Below is a small trained network, with its code and all its weights. Each question gives an input and a target symbol and asks what happens when units are switched off, that is, made to give their printed mean instead of their output.

import numpy as np


def w(rows, s, z=0):
    codes = np.array(rows[::2]) - 128.0
    scale = np.full(codes.shape[1], s)
    scale[-1] = z or s
    return codes * scale


def norm(h):
    return h / np.sqrt((h * h).mean(-1, keepdims=True) + 1e-5)


def f(y):
    return np.maximum(y, 0)


def softmax(a):
    e = np.exp(a - a.max(-1, keepdims=True))
    return e / e.sum(-1, keepdims=True)


def log_softmax(a):
    a = a - a.max(-1, keepdims=True)
    return a - np.log(np.exp(a).sum(-1, keepdims=True))


def net(x, mask):
    ids = ['ΛΞΣαγζη'.index(c) for c in x.split()]
    T = len(ids)
    res = E[ids] + P[:T]
    r = norm(res)
    for j in range(2):
        rows = slice(4 * j, 4 * j + 4)
        q, k, v = (r @ M[0][rows].T for M in (Q, K, V))
        z = softmax(np.where(np.tri(T) > 0, q @ k.T / 4**0.5, -1e9)) @ v
        o = O[0][rows]
        res = res + np.where(mask[j], z, o[:, -1]) @ o[:, :-1]
    y = f(norm(res) @ A[0][:, :-1].T + A[0][:, -1])
    res = res + np.where(mask[2:18], y, B[0][:, -1]) @ B[0][:, :-1]
    return log_softmax(norm(res)[-1] @ U[:, :-1].T + U[:, -1])


Q, K, V, O, A, B = {}, {}, {}, {}, {}, {}
E = w([
[210,80,48,254],'Λ',
[127,105,76,122],'Ξ',
[125,139,155,155],'Σ',
[113,90,99,117],'α',
[121,144,144,129],'γ',
[134,163,128,146],'ζ',
[137,29,84,167],'η',
],0.0038)
P = w([
[100,145,130,104],'0',
[155,146,145,148],'1',
[250,125,150,161],'2',
[122,139,134,83],'3',
[73,169,120,107],'4',
[123,127,149,143],'5',
[253,122,151,122],'6',
[125,122,155,92],'7',
[54,167,127,146],'8',
[74,86,204,128],'9',
[209,116,160,63],'10',
[127,3,229,142],'11',
[23,139,190,213],'12',
],0.0047)
Q[0] = w([
[248,85,177,106],'H0',
[212,125,99,140],'H0',
[168,146,101,68],'H0',
[211,105,143,102],'H0',
[216,155,129,105],'H1',
[164,115,161,64],'H1',
[82,91,156,148],'H1',
[225,76,149,144],'H1',
],0.013)
K[0] = w([
[48,116,106,164],'H0',
[80,188,93,142],'H0',
[133,189,122,195],'H0',
[64,141,106,166],'H0',
[86,152,82,176],'H1',
[79,170,161,224],'H1',
[131,125,178,90],'H1',
[5,125,117,139],'H1',
],0.013)
V[0] = w([
[143,177,93,184],'H0',
[153,174,27,148],'H0',
[121,106,191,58],'H0',
[117,143,215,194],'H0',
[159,128,38,146],'H1',
[118,177,149,174],'H1',
[121,1,161,184],'H1',
[155,132,41,181],'H1',
],0.0063)
O[0] = w([
[77,164,135,178,178],'H0',
[27,125,136,146,240],'H0',
[167,143,130,88,66],'H0',
[202,205,124,193,50],'H0',
[143,48,187,66,164],'H1',
[70,133,167,193,143],'H1',
[254,152,128,175,7],'H1',
[138,68,176,105,157],'H1',
],0.0058,0.0011)
A[0] = w([
[115,104,41,158,118],'N0',
[38,224,112,65,5],'N1',
[125,145,23,95,122],'N2',
[158,162,112,2,65],'N3',
[93,91,137,148,18],'N4',
[240,77,108,209,74],'N5',
[109,43,5,174,71],'N6',
[138,135,162,146,131],'N7',
[111,127,36,133,239],'N8',
[48,147,132,148,95],'N9',
[104,173,167,72,172],'N10',
[77,140,139,105,62],'N11',
[169,68,71,190,79],'N12',
[109,147,139,14,93],'N13',
[100,185,32,82,66],'N14',
[130,78,159,53,167],'N15',
],0.006,0.003)
B[0] = w([
[156,113,163,135,183],'N0',
[122,70,2,136,190],'N1',
[123,159,111,171,162],'N2',
[177,188,104,114,155],'N3',
[170,144,137,145,148],'N4',
[127,68,109,113,222],'N5',
[183,52,153,135,220],'N6',
[141,101,99,129,163],'N7',
[159,168,193,140,241],'N8',
[171,109,151,126,234],'N9',
[166,91,79,118,208],'N10',
[105,68,114,131,165],'N11',
[132,55,111,150,196],'N12',
[116,133,91,54,179],'N13',
[142,179,70,155,155],'N14',
[146,213,145,137,253],'N15',
],0.0059,0.0029)
U = w([
[74,127,251,171,115],'Λ',
[74,97,160,2,146],'Ξ',
[158,211,136,204,113],'Σ',
[202,168,95,27,194],'α',
[150,169,35,169,124],'γ',
[9,78,93,171,167],'ζ',
[224,117,155,75,2],'η',
],0.01,0.0032)

Each question gives the input, a string of symbols that net reads in full, and the target symbol t.
The units are the heads (4 rows each of Q, K, V and O) and the neurons (one row each of A and B). Each row of codes is followed by its name. A weight is (code - 128) times the scale printed after its matrix; where a second scale follows, it is the last column's (O, A, B and U).
mask holds one flag per unit, heads first, then neurons. A switched-off unit (its flag False) gives its mean, the last column of its rows in O or B, instead of its output. The means were averaged over made-up inputs and are rounded, as every weight is.
A unit's drop is (log p(t) with every unit on - log p(t) with that unit switched off) / (log p(t) with every unit on - log p(t) with every unit switched off).
The circuit of an input: a set's keep is (log p(t) with only the set's units on - log p(t) with every unit switched off) / (log p(t) with every unit on - log p(t) with every unit switched off). Starting from the 12 units with the biggest drops (on a tie, the unit counted first), units are removed one at a time, each time the one whose removal leaves the highest keep (on an exact tie, the one counted first), for as long as the keep stays at least 0.8.
units of the circuit, in order: the units of the circuit, biggest drop first
unit that matters most: the unit with the biggest drop
top k neurons: the k neurons with the biggest drops, biggest first
which heads matter: for each layer, one digit per head in row order, 1 if its drop is at least 0.15 and else 0, layers parted by /
drop when u is switched off: that unit's drop, to one decimal
input ζ ζ Σ η, target Λ: unit that matters most => N8
input ζ ζ Σ Λ γ γ ζ γ, target γ: units of the circuit, in order => [H0 N1 H1]
input α γ Σ Σ Λ Ξ α, target Λ: units of the circuit, in order => [H0 N1]
input Λ Σ η, target ζ: which heads matter => 10
input Λ Λ α ζ, target Λ: units of the circuit, in order => [H1 H0]
input ζ ζ γ, target ζ: which heads matter => 01
input Ξ ζ Λ γ Λ η Λ Ξ Λ γ α α ζ, target α: units of the circuit, in order => [H0 H1]
input ζ α α Ξ Λ Ξ Λ Ξ Ξ, target Λ: which heads matter => 11
input Σ γ α, target Σ: units of the circuit, in order => [H1 N8]
input Σ ζ α Ξ, target ζ: units of the circuit, in order => [H1 H0]
input Λ Σ Ξ γ Σ, target Ξ: units of the circuit, in order => [H1 N13 N6]
input ζ ζ ζ η η ζ Λ ζ η Σ, target ζ: units of the circuit, in order => [H1 N1]
input Σ ζ ζ ζ α ζ γ Ξ α, target γ: units of the circuit, in order => [H0 N14]
input Λ γ η Λ Ξ ζ α, target Ξ: units of the circuit, in order => [H0 H1]
input α η γ Σ Λ η Λ α ζ η, target η: units of the circuit, in order => [H0]
input α Σ ζ Λ γ ζ ζ α Ξ α, target α: units of the circuit, in order => [H0 H1 N15]
input Λ ζ Σ, target Λ: units of the circuit, in order => [H0 H1]
input Ξ ζ Σ ζ γ η α, target γ: top 3 neurons => [N1 N14 N2]
input Ξ η Λ α α γ Ξ Σ, target γ: top 2 neurons => [N1 N15]
input ζ ζ η α ζ γ, target α: top neuron => [N15]
input α η Λ ζ Λ η ζ Ξ ζ Σ, target Ξ: top 2 neurons => [N8 N13]
input Λ γ γ γ ζ, target γ: top 2 neurons => [N1 N15]
input ζ Λ ζ Λ Σ Λ ζ Λ, target Λ: drop when N8 is switched off => 0.1
input γ Ξ Σ, target γ: drop when H1 is switched off => 1.2
input Ξ γ α Σ ζ Ξ, target Σ: drop when N2 is switched off => 0.2
